[[ 19 -59 -65   4 -26]
 [ -1  16  18  -1  21]
 [-20  50  38  -9  21]] --> 16

[[  4   0  -7  -9  -3  -8 -25]
 [-13  16  37  38 -25 -38  59]
 [ -4 -13  -8   1  12  47  44]] --> 16

[[  3  -6   2   4   2   1 -55]
 [  3  -6   1   4   2   3  -7]
 [  3   5   1   3   2   3  -7]] --> -6

[[ 53 -19 -65 -31  59]
 [-63 -32  52 -38 -56]
 [  7  63  -8  65  42]] --> -32

[[-45 -14  20  13  12   8]
 [-26  10 -17  35 -66  28]
 [ 53  28 -10   7 -28  -2]] --> 10

[[-14  13  -7 -10]
 [-29   9  -7 -10]
 [ 65  10  -5 -12]] --> 9

[[-11  47  30 -11  30]
 [ 14  -2 -22   7  15]
 [ -6  10 -18 -10   7]] --> -2

[[-12  17 -53 -16  -5   7 -13]
 [ 24  17 -41 -17 -10  12  -3]
 [ 44 -14  31   0 -11   9  24]] --> 17

[[  0  31 -42   4  51  -3  -3]
 [ -2  28 -41   3  52   0  -7]
 [  2  38 -45  13  41 -10  11]] --> 28

[[  0  -8   4  15  11  -6  10]
 [  2  20  -5 -15  -5   1 -64]
 [  2   6   0   6   8  -5 -39]] --> 20
---
[[-46   7  -8  45]
 [-60  14  21   3]]
-46, 3

[[ -1  27 -42  26 -38]
 [  7 -27  29 -61  45]
 [  3 -28  28 -43  40]]
-1, 40

[[-44  40  19 -31   8]
 [ 19 -48 -23  22  62]]
-44, 62

[[-48  16   3  -3 -47  20]
 [ 48 -35  27  -5  42 -48]
 [-47 -13 -43 -49 -48 -43]]
-48, -43

[ 38  -5 -60 -49  40  28]
38, 28

[[ 63  21   8  21]
 [ 63  27  -4  11]
 [ 63  32 -13   6]]
63, 6

[ 13  17 -45 -54]
13, -54

[[ 16  -5  -2  -2  10   6]
 [-52  -1  10  -6  -3  -9]]
16, -9

[[ -2   4  51   3]
 [-21  11  -7  -8]
 [ -3   2  53   2]]
-2, 2

[[-17  34 -50 -49 -15 -26]
 [-10  -8   3  23 -19 -21]]
-17, -21
---
[[  8  27 -26   0]
 [ -6  16 -17   2]
 [ -7  -3 -50  37]] 0, -7

[  8  56  35 -10  11  15] 15, 8

[ 11 -65 -48  54  -5 -17  49] 49, 11

[-32 -30 -23 -63 -38] -38, -32

[-60  -1  25 -18] -18, -60

[  2  19  34 -53  26] 26, 2

[[-10  33   7  33  42 -39]
 [ -6  42  50  11  25  17]
 [-19 -47  -5 -12 -12  49]] -39, -19

[[ 43 -24  58  23  10 -27]
 [ 24 -15  24  36 -26 -16]
 [ 39 -55 -36  -4  16  53]] -27, 39

[[ 20  41 -38  65 -31]
 [  4  41 -10 -11 -47]] -31, 4
---
0.951,-0.759,-0.568,-0.365
-0.323,0.841,-0.108,-1.873
1.709,0.909,-0.936,1.013
-> -0.568

-15.438,2.339,-16.500,-16.412,24.098,-15.212,24.401
23.618,22.356,23.540,-16.137,-15.570,22.595,23.168
-14.415,-16.214,-13.714,23.552,8.995,-14.308,23.365
-> -15.212

128.10,-51.37,-60.12,-67.88
-136.54,-153.88,39.04,130.22
-134.73,92.17,124.35,-159.96
-> -60.12

0.00,0.01,-0.09,-0.09,0.01,-0.22
0.15,0.14,0.10,0.11,0.12,0.09
0.08,0.10,0.02,0.08,0.01,0.17
-> 0.01

-50.7,71.3,-141.9,-105.4,103.1,134.9,-83.4
-52.6,-19.5,-26.8,-97.1,0.5,27.7,-82.0
-38.8,1.8,175.9,-99.1,-1.0,42.3,-65.9
-> 134.9

0.57,-0.46,-0.28,0.12,0.20
-0.17,1.60,-0.47,0.28,0.38
-1.20,-1.84,-2.20,2.07,-1.09
-> 0.12

0.298,1.615,-1.659,-1.080,-0.343,0.533,0.329
0.299,1.624,-1.655,-1.081,-0.348,0.506,0.333
-2.458,-2.254,-1.544,-1.453,-1.032,0.965,-1.980
-> 0.533

-0.052,0.131,-0.147,0.132
-0.061,-0.019,0.202,-0.064
-0.062,0.037,0.037,0.113
-> -0.147
---
[[21 26 70 61 36 67 73 45 55 28 44 56 45 22]
 [41 43 78 77 46 78 80 67 72 47 67 74 54 42]
 [72 77 63 59 72 65 49 72 65 77 74 68 79 70]
 [44 42 82 62 63 84 67 50 52 41 47 51 76 49]
 [67 72 44 67 46 48 63 82 83 74 83 86 29 55]
 [40 40 81 66 53 81 71 53 54 42 52 55 71 44]] Out: 26

[[ 54 174 113 135 103  16 172 118 176 152 117  85  80 197 115  21]
 [ 60 159 112 131  97   4 163 113 168 142 118  78  86 190 122  25]
 [133 120 137 110 163 238 106 104 102 135  83 167 130  90  96 163]
 [178  65 123 112 110 131  83 133  82  81 148 120 159  71 152 189]
 [ 52 194 129 133 142 105 176 102 177 181  83 124  79 194  90  35]
 [138 118 138 113 157 221 109 110 104 131  93 161 134  93 105 165]
 [178  45 117  93 114 176  59 116  55  67 123 129 154  34 131 206]] Out: 174

[[ 78  73  76  75  77  73]
 [ 75  78  77  79  75  78]
 [ 59  85 209  19  24  18]
 [ 98 135  68  18  69 159]
 [ 36  59  80 154  84  11]] Out: 73

[[6400 6932 6687 6255 6667 5218 6712 5453 5291 6158 7449 6486 5757 5255
  3858]
 [6776 6071 6418 7017 5649 5681 6452 6008 6397 6348 7644 6072 6280 5318
  4594]
 [5971 5108 4255 6379 4559 5843 5171 6638 6063 4674 5189 6151 6755 6555
  8327]
 [5260 5966 7139 6245 6310 6361 6360 7116 5388 6027 7435 4547 5037 6511
  4020]
 [5962 6204 5475 6318 5822 6425 4307 8145 6936 5555 5401 5370 5593 5760
  8060]
 [5998 6601 6115 4715 7594 4587 7020 4420 5846 5690 4911 6470 6417 5617
  5078]
 [5536 5926 5753 4623 6501 6209 4937 6008 6673 6542 4109 6290 5362 6418
  7911]
 [6794 6082 6736 6631 5809 6371 6005 5743 7022 7302 6899 6159 5952 5068
  5215]
 [6770 6046 6776 6839 5916 6775 6111 5858 7301 7045 6334 5413 6322 4588
  5281]
 [7391 6113 5686 6774 5758 5902 6876 3950 6940 6228 5299 6519 7791 3842
  5651]
 [5145 7047 6554 5952 6344 6820 4879 7405 4445 5992 6717 5663 4161 6051
  5703]
 [7379 6766 7008 6874 6540 6767 6686 4452 7374 7343 5740 5813 6934 3108
  4650]] Out: 6932

[[6582 7022 3789 6268 4281 5770 4782 5153 3669]
 [6598 6842 4247 6490 4821 5868 4427 5242 4045]
 [6782 4999 6063 6698 8294 6335 3582 6320 6284]
 [2836 4622 5652 4510 4521 4175 6243 4881 4787]
 [6371 6412 4947 6778 5386 7045 3843 5968 4726]
 [6279 4716 6456 6335 8363 6027 4010 5957 6624]] Out: 7022

[[-18   3 -12   3  -7  15 -24  36 -18 -11  11 -13  12 -19  -1   9]
 [-25 -10  18  -5   4 -11  -5 -18 -20 -19   4   8   2  32  -3   0]
 [-25  -8  22  -5   1 -10  -6 -17 -24 -17   6  10   4  32  -1  -1]
 [ -3  -9   3 -23 -36   3  23  -1  15  -7   3  24  -1 -10   2  13]
 [-29  -8  16   2  11  -8 -20  -2 -28 -17   9  -1   5  26  -2   1]
 [-11   2 -13  -2 -18  18 -10  34  -3  -6   8  -8  12 -28   1  12]] Out: 3

[[5320 7522 3599 2327 4429 6941 6770 4517]
 [6191 8471 8672 8951 7455 4334 9953 5220]
 [8242 2653 7673 8527 6493 4955 3859 8111]
 [7479 7418 5848 5996 2174 8108 6681 7446]
 [7129 3645 8048 7229 7304 4912 4234 6927]
 [5239 5610 4797 3989 2979 6676 3628 4801]] Out: 7522
---
[[ -4  -5  -2  -8 -13]
 [ -3  -4  47  30  -4]
 [  6   4  -1  -4   4]] -> -1

[[-34   6   5  -3  49   9]
 [ 11  -2   1  -5 -29   7]
 [-45   1   0  10  41   5]] -> 10

[[-34 -48  52  24   0  -6]
 [ -5  26  65  27  10   8]
 [ 20  10  31   9 -17 -20]] -> 9

[[-18  -2  -1 -48  13]
 [-26   1   2  -7  -3]
 [-22  -1   1 -27   5]] -> 1

[[  1 -15   3  -8   1  11   6]
 [  4 -16   3  -9   4  11   0]
 [ -8  -5  19  -8  56  22  26]] -> 56

[[  9   6  52  54 -36 -28]
 [ -4  33  33   4  33 -27]
 [  2   8  33  -2 -18  38]] -> -2
---
[-50  16 -24 -15 -32   1] out -24

[[ 63  32 -27 -15  42 -34  10]
 [  0 -12  36  -1   9  27 -36]] out -1

[[-57  50  45 -42  38]
 [ 13 -11 -52  21  62]] out -11

[[  5 -21 -51  -9 -13]
 [-27  40  33   6 -21]] out 40

[[ 48  33 -46  10]
 [ 21  -9 -30 -52]] out 21

[[ 53  53  23 -27 -24 -34 -45]
 [-63  30   6 -53  61 -14  55]] out -53

[ 66  40 -13 -11] out 66

[-66  -1  14   2] out -66
---
[[  5 -13 -51  21  13]
 [-23  12 -34  -4   3]] value -34

[  1  32  60 -13] value 1

[[-32  14   2 -12 -51 -30]
 [-10 -28  -7  50   9 -11]] value -32

[[ 41  -4  62 -47 -16 -30]
 [ 52  19  30  -4 -21  25]] value -30

[  9  30  -6   0 -65] value -6

[ -5  31 -21 -33 -48   0 -24] value -33

[ 45 -24  66  53  28  56] value 28

[ 67 -16  38 -26] value -16

[ 50 -27 -23   4 -11   1] value -23

[[-28 -36   4  50   1  -9 -36]
 [-42   1 -32 -45  28  50 -34]] value -42
